Below is a small trained network, with its code and all its weights. Each question gives an input and a class and asks what happens when units are switched off, that is, made to give their printed mean instead of their output.

import numpy as np


def w(rows, s, z=0):
    codes = np.array(rows[::2]) - 128.0
    scale = np.full(codes.shape[1], s)
    scale[-1] = z or s
    return codes * scale


def f(y):
    return np.maximum(y, 0)


def log_softmax(a):
    a = a - a.max(-1, keepdims=True)
    return a - np.log(np.exp(a).sum(-1, keepdims=True))


def net(x, mask):
    res = np.array(x, float).reshape(1, 7) / 4 @ E
    y = f(res @ A[0][:, :-1].T + A[0][:, -1])
    res = res + np.where(mask, y, B[0][:, -1]) @ B[0][:, :-1]
    return log_softmax(res[-1] @ U[:, :-1].T + U[:, -1])


A, B = {}, {}
E = w([
[118,130,117,125,129,139,105,150,116,137,148],'x0',
[120,128,133,132,132,112,125,112,148,116,114],'x1',
[118,187,97,143,64,101,169,147,145,66,178],'x2',
[173,192,122,89,196,96,123,94,87,129,175],'x3',
[155,10,109,135,86,90,89,88,139,126,178],'x4',
[138,138,110,119,118,84,33,180,169,120,93],'x5',
[126,80,81,163,190,106,158,161,97,56,77],'x6',
],0.012)
A[0] = w([
[162,167,111,162,198,119,65,130,99,124,195,254],'N1',
[8,69,169,214,59,201,106,213,160,140,90,154],'N2',
[159,192,75,149,75,77,102,208,191,40,163,119],'N3',
[150,76,208,142,244,131,8,157,133,209,29,71],'N4',
[182,24,31,98,73,55,55,64,118,116,175,115],'N5',
[64,223,102,47,135,128,116,184,106,141,24,73],'N6',
[151,187,205,62,32,85,51,153,198,200,126,164],'N7',
[69,164,121,142,88,111,150,119,124,62,187,34],'N8',
[186,87,56,216,225,134,93,211,125,2,90,46],'N9',
],0.0069,0.0073)
B[0] = w([
[160,171,71,138,53,30,144,117,132,101,65,253],'N1',
[224,153,102,62,78,53,111,99,125,114,83,243],'N2',
[195,49,237,209,161,114,131,177,72,254,164,216],'N3',
[173,48,225,173,118,111,141,165,72,199,191,250],'N4',
[29,168,150,73,155,163,190,215,195,81,101,245],'N5',
[35,151,134,28,126,146,204,168,188,142,135,216],'N6',
[124,170,52,166,207,177,48,95,126,140,122,255],'N7',
[166,27,204,151,132,142,126,114,157,199,252,158],'N8',
[155,143,53,122,206,231,70,39,180,102,196,229],'N9',
],0.0084,0.0094)
U = w([
[144,84,202,178,128,143,156,149,102,155,181,54],'0',
[123,144,72,134,149,246,84,61,159,112,159,60],'1',
[24,135,152,54,128,142,165,201,175,100,115,56],'2',
[112,117,112,172,119,117,140,132,127,130,109,247],'3',
[109,122,111,149,111,103,136,130,125,113,105,241],'4',
[185,140,101,71,90,32,129,109,131,97,103,37],'5',
],0.012)

Each question gives the input, the list of numbers given to net, and the class t.
The units are the neurons (one row each of A and B). Each row of codes is followed by its name. A weight is (code - 128) times the scale printed after its matrix; where a second scale follows, it is the last column's (A, B and U).
mask holds one flag per neuron, in row order. A switched-off neuron (its flag False) gives its mean, the last column of its row in B, instead of its output. The means were averaged over made-up inputs and are rounded, as every weight is.
A unit's drop is (log p(t) with every unit on - log p(t) with that unit switched off) / (log p(t) with every unit on - log p(t) with every unit switched off).
The circuit of an input: a set's keep is (log p(t) with only the set's units on - log p(t) with every unit switched off) / (log p(t) with every unit on - log p(t) with every unit switched off). Starting from all 9 units, units are removed one at a time, each time the one whose removal leaves the highest keep (on an exact tie, the one counted first), for as long as the keep stays at least 0.8.
circuit, biggest first: the units of the circuit, biggest drop first
most important unit: the unit with the biggest drop
k most important neurons: the k neurons with the biggest drops, biggest first
drop of u: that unit's drop, to one decimal
input [1,0,0,0,-6,-3,-8], class 1: circuit, biggest first => [N7]
input [-2,3,-7,-1,6,-4,6], class 0: 2 most important neurons => [N4, N7]
input [1,2,-1,8,0,8,-2], class 3: 4 most important neurons => [N2, N7, N3, N4]
input [-7,-5,7,3,-7,-3,4], class 0: circuit, biggest first => [N3, N8]
input [4,8,8,0,1,1,8], class 0: 2 most important neurons => [N3, N7]
input [4,-8,-4,4,-2,-5,-4], class 3: circuit, biggest first => [N9, N1, N4]
input [6,8,4,-2,6,-2,-3], class 2: 2 most important neurons => [N5, N4]
input [1,-4,5,-6,-5,-3,2], class 5: 2 most important neurons => [N2, N5]
input [6,5,-1,-7,-5,6,-5], class 5: 2 most important neurons => [N2, N9]
input [-6,7,-2,7,1,-5,8], class 1: 2 most important neurons => [N9, N2]
input [-2,0,7,6,8,-4,0], class 2: 3 most important neurons => [N5, N4, N2]
input [0,7,0,-5,3,3,4], class 5: 3 most important neurons => [N2, N7, N6]
input [-1,6,-2,0,-7,4,6], class 2: 2 most important neurons => [N6, N7]
input [4,-4,8,1,-6,1,-3], class 0: 2 most important neurons => [N3, N8]
input [7,-2,0,7,-8,-5,0], class 2: most important unit => N6
input [-2,1,1,-8,-4,8,8], class 1: 2 most important neurons => [N9, N1]
input [-5,7,8,3,1,0,-5], class 0: 2 most important neurons => [N3, N8]
input [-8,-2,-6,-4,2,-8,8], class 1: 2 most important neurons => [N9, N3]
input [-5,-4,-7,8,-5,-5,0], class 5: 2 most important neurons => [N1, N3]
input [-6,-6,-4,-4,-7,6,-8], class 1: most important unit => N7
input [3,-5,-4,-3,8,3,3], class 2: drop of N5 => 1.4
input [6,4,1,5,-5,5,-8], class 1: drop of N5 => 0.1
input [1,5,-8,-6,-8,-2,6], class 0: drop of N5 => 0.6
input [3,-5,-8,-4,-5,0,6], class 0: drop of N7 => 0.1
